Below is a small trained network, with its code and all its weights. Each question gives an input and a class and asks what happens when units are switched off, that is, made to give their printed mean instead of their output.

import numpy as np


def w(rows, s, z=0):
    codes = np.array(rows[::2]) - 128.0
    scale = np.full(codes.shape[1], s)
    scale[-1] = z or s
    return codes * scale


def norm(h):
    return h / np.sqrt((h * h).mean(-1, keepdims=True) + 1e-5)


def f(y):
    return np.maximum(y, 0)


def log_softmax(a):
    a = a - a.max(-1, keepdims=True)
    return a - np.log(np.exp(a).sum(-1, keepdims=True))


def net(x, mask):
    res = np.array(x, float).reshape(1, 2) / 4 @ E
    u = 0
    for l in range(3):
        y = f(norm(res) @ A[l][:, :-1].T + A[l][:, -1])
        res = res + np.where(mask[u : u + 9], y, B[l][:, -1]) @ B[l][:, :-1]
        u += 9
    return log_softmax(norm(res)[-1] @ U[:, :-1].T + U[:, -1])


A, B = {}, {}
E = w([
[43,80,145,230,53,35],'x0',
[247,127,69,165,75,123],'x1',
],0.011)
A[0] = w([
[255,125,150,242,129,148,100],'0.n0',
[180,99,77,112,164,129,148],'0.n1',
[128,158,100,105,242,109,125],'0.n2',
[79,145,189,129,178,169,137],'0.n3',
[182,90,66,133,219,82,27],'0.n4',
[42,128,90,153,175,107,2],'0.n5',
[29,75,139,93,181,119,250],'0.n6',
[83,137,101,121,130,199,101],'0.n7',
[123,146,76,108,102,189,112],'0.n8',
],0.0077,0.00062)
B[0] = w([
[97,87,94,111,150,202,228],'0.n0',
[192,85,77,115,75,177,187],'0.n1',
[67,146,94,164,139,86,203],'0.n2',
[66,101,95,186,11,83,217],'0.n3',
[154,142,125,39,254,146,168],'0.n4',
[148,149,215,85,232,123,201],'0.n5',
[97,176,136,146,93,126,254],'0.n6',
[128,146,146,150,144,50,167],'0.n7',
[153,57,152,173,148,70,170],'0.n8',
],0.0064,0.0059)
A[1] = w([
[97,105,116,210,128,125,252],'1.n0',
[88,71,156,119,158,89,172],'1.n1',
[100,190,111,158,74,108,141],'1.n2',
[150,179,35,87,164,97,144],'1.n3',
[215,92,78,87,141,132,56],'1.n4',
[114,107,155,129,154,172,66],'1.n5',
[156,146,149,73,204,133,208],'1.n6',
[108,161,210,85,44,171,103],'1.n7',
[245,158,80,135,164,134,52],'1.n8',
],0.012,0.0018)
B[1] = w([
[100,137,118,67,203,162,250],'1.n0',
[160,204,148,113,73,76,226],'1.n1',
[186,81,152,97,125,164,215],'1.n2',
[174,166,107,128,153,178,219],'1.n3',
[71,97,136,56,44,98,251],'1.n4',
[143,153,159,124,142,81,145],'1.n5',
[154,93,158,194,51,131,222],'1.n6',
[64,128,69,134,46,68,181],'1.n7',
[101,103,118,2,25,101,255],'1.n8',
],0.0083,0.0071)
A[2] = w([
[20,122,254,152,121,88,164],'2.n0',
[208,92,86,171,150,143,43],'2.n1',
[133,193,118,79,112,35,147],'2.n2',
[237,221,160,132,134,176,171],'2.n3',
[195,146,192,136,131,178,132],'2.n4',
[108,123,173,89,164,187,81],'2.n5',
[124,36,143,240,157,164,234],'2.n6',
[114,137,85,79,173,158,143],'2.n7',
[165,133,39,89,45,201,250],'2.n8',
],0.0079,0.0026)
B[2] = w([
[116,221,182,66,137,130,249],'2.n0',
[77,80,108,153,132,159,133],'2.n1',
[24,132,202,102,78,136,194],'2.n2',
[121,64,203,147,179,103,143],'2.n3',
[174,144,136,191,254,75,134],'2.n4',
[95,124,140,227,167,86,135],'2.n5',
[99,199,51,201,212,128,146],'2.n6',
[174,162,82,184,69,86,143],'2.n7',
[163,66,148,116,98,216,222],'2.n8',
],0.0078,0.011)
U = w([
[177,37,75,46,35,208,192],'0',
[11,205,206,90,125,86,186],'1',
[99,49,4,219,161,186,114],'2',
[202,149,79,114,162,59,2],'3',
[94,172,50,194,189,67,95],'4',
[190,135,85,115,168,62,2],'5',
[194,78,200,189,229,168,96],'6',
],0.012,0.0073)

Each question gives the input, the list of numbers given to net, and the class t.
The units are the neurons (one row each of A and B). Each row of codes is followed by its name. A weight is (code - 128) times the scale printed after its matrix; where a second scale follows, it is the last column's (A, B and U).
mask holds one flag per neuron, layer by layer. A switched-off neuron (its flag False) gives its mean, the last column of its row in B, instead of its output. The means were averaged over made-up inputs and are rounded, as every weight is.
A unit's drop is (log p(t) with every unit on - log p(t) with that unit switched off) / (log p(t) with every unit on - log p(t) with every unit switched off).
top k neurons: the k neurons with the biggest drops, biggest first
k most important neurons of layer l: the k neurons of layer l with the biggest drops, biggest first
drop when u is switched off: that unit's drop, to one decimal
input [4,5], class 2: 2 most important neurons of layer 2 -> (2.n6; 2.n0)
input [-8,-6], class 6: top 4 neurons -> (1.n4; 1.n8; 1.n6; 1.n3)
input [8,7], class 2: top neuron -> (1.n8)
input [4,4], class 2: top 2 neurons -> (1.n8; 1.n4)
input [8,5], class 2: 2 most important neurons of layer 1 -> (1.n8; 1.n2)
input [7,3], class 4: top 4 neurons -> (1.n8; 1.n4; 2.n6; 2.n2)
input [-4,-3], class 6: 4 most important neurons of layer 1 -> (1.n8; 1.n4; 1.n3; 1.n7)
input [7,4], class 4: 2 most important neurons of layer 0 -> (0.n1; 0.n3)
input [5,5], class 2: top 2 neurons -> (1.n8; 2.n6)
input [-3,-2], class 6: top 3 neurons -> (1.n8; 1.n4; 0.n2)
input [3,2], class 2: top 2 neurons -> (1.n8; 1.n4)
input [6,3], class 4: 3 most important neurons of layer 2 -> (2.n6; 2.n2; 2.n8)
input [7,6], class 2: top 2 neurons -> (1.n8; 2.n6)
input [5,4], class 2: drop when 1.n8 is switched off -> 0.8
